Here is a tiny trained network, its code and every weight. The questions are about switching its units off for an input and a class, where a switched-off unit gives its printed mean instead of its output.

import numpy as np


def w(rows, s, z=0):
    codes = np.array(rows[::2]) - 128.0
    scale = np.full(codes.shape[1], s)
    scale[-1] = z or s
    return codes * scale


def f(y):
    return y / 2 * (1 + np.tanh(0.7978845608 * (y + 0.044715 * y**3)))


def log_softmax(a):
    a = a - a.max(-1, keepdims=True)
    return a - np.log(np.exp(a).sum(-1, keepdims=True))


def net(x, mask):
    res = np.array(x, float).reshape(1, 6) / 4 @ E
    y = f(res @ A[0][:, :-1].T + A[0][:, -1])
    res = res + np.where(mask, y, B[0][:, -1]) @ B[0][:, :-1]
    return log_softmax(res[-1] @ U[:, :-1].T + U[:, -1])


A, B = {}, {}
E = w([
[179,40,240,2,67,75,133,227,188],'x0',
[147,133,122,131,118,129,136,131,132],'x1',
[202,138,131,177,240,58,73,100,235],'x2',
[145,235,146,84,58,216,44,124,199],'x3',
[132,127,121,140,115,120,126,133,134],'x4',
[138,126,130,137,124,126,132,118,126],'x5',
],0.0053)
A[0] = w([
[62,142,132,87,50,202,186,145,42,91],'N0',
[210,153,164,181,214,28,42,74,201,139],'N1',
[192,149,123,167,218,62,56,100,253,162],'N2',
[93,216,36,208,175,176,142,59,85,34],'N3',
[73,134,115,93,66,206,170,155,43,91],'N4',
[131,244,130,93,66,228,49,114,200,57],'N5',
[136,245,137,107,62,218,28,127,182,54],'N6',
[89,198,41,229,163,180,130,53,85,53],'N7',
[70,208,43,227,169,167,137,35,99,4],'N8',
[94,23,86,193,184,33,250,143,41,161],'N9',
],0.0041,0.0011)
B[0] = w([
[63,53,48,191,156,214,166,184,102,203],'N0',
[24,59,55,200,140,235,208,201,140,220],'N1',
[61,72,41,183,144,221,201,192,95,226],'N2',
[162,124,228,32,27,86,207,148,234,235],'N3',
[84,84,53,184,147,189,161,142,86,191],'N4',
[216,59,170,190,194,63,43,20,50,238],'N5',
[213,72,175,178,174,74,44,38,32,235],'N6',
[161,110,213,42,32,60,186,160,213,241],'N7',
[134,93,189,53,38,87,195,167,225,241],'N8',
[228,134,186,174,175,43,4,7,58,253],'N9',
],0.0045,0.0032)
U = w([
[149,116,248,2,55,80,200,181,221,94],'0',
[119,143,105,141,148,127,117,134,115,253],'1',
[192,115,174,203,165,76,30,26,50,64],'2',
[58,102,3,206,144,251,190,207,118,63],'3',
],0.0062,0.0039)

Each question gives the input, the list of numbers given to net, and the class t.
The units are the neurons (one row each of A and B). Each row of codes is followed by its name. A weight is (code - 128) times the scale printed after its matrix; where a second scale follows, it is the last column's (A, B and U).
mask holds one flag per neuron, in row order. A switched-off neuron (its flag False) gives its mean, the last column of its row in B, instead of its output. The means were averaged over made-up inputs and are rounded, as every weight is.
A unit's drop is (log p(t) with every unit on - log p(t) with that unit switched off) / (log p(t) with every unit on - log p(t) with every unit switched off).
The circuit of an input: a set's keep is (log p(t) with only the set's units on - log p(t) with every unit switched off) / (log p(t) with every unit on - log p(t) with every unit switched off). Starting from all 10 units, units are removed one at a time, each time the one whose removal leaves the highest keep (on an exact tie, the one counted first), for as long as the keep stays at least 0.8.
units of the circuit, in order: the units of the circuit, biggest drop first
unit that matters most: the unit with the biggest drop
k most important neurons: the k neurons with the biggest drops, biggest first
drop of u: that unit's drop, to one decimal
input [-5,7,-2,5,5,-3], class 0: units of the circuit, in order => (N3; N7)
input [4,-4,-8,4,1,-3], class 3: unit that matters most => N0
input [2,-2,8,2,1,5], class 3: units of the circuit, in order => (N1; N2)
input [5,-1,3,3,8,-7], class 1: units of the circuit, in order => (N3; N7)
input [2,3,-8,3,-1,-3], class 3: units of the circuit, in order => (N0; N4)
input [1,7,-5,6,0,-3], class 2: units of the circuit, in order => (N5; N6)
input [-2,2,7,6,-4,4], class 3: 3 most important neurons => (N1; N2; N9)
input [-3,-3,7,6,2,4], class 3: 2 most important neurons => (N1; N2)
input [1,-8,-5,2,0,8], class 3: 2 most important neurons => (N9; N0)
input [6,7,4,8,-8,-3], class 1: 2 most important neurons => (N9; N2)
input [-6,-8,8,-2,6,-5], class 3: drop of N2 => 0.6
input [6,6,2,-7,-4,4], class 2: drop of N8 => 0.2
input [-6,-3,6,-3,5,8], class 0: drop of N7 => 0.3
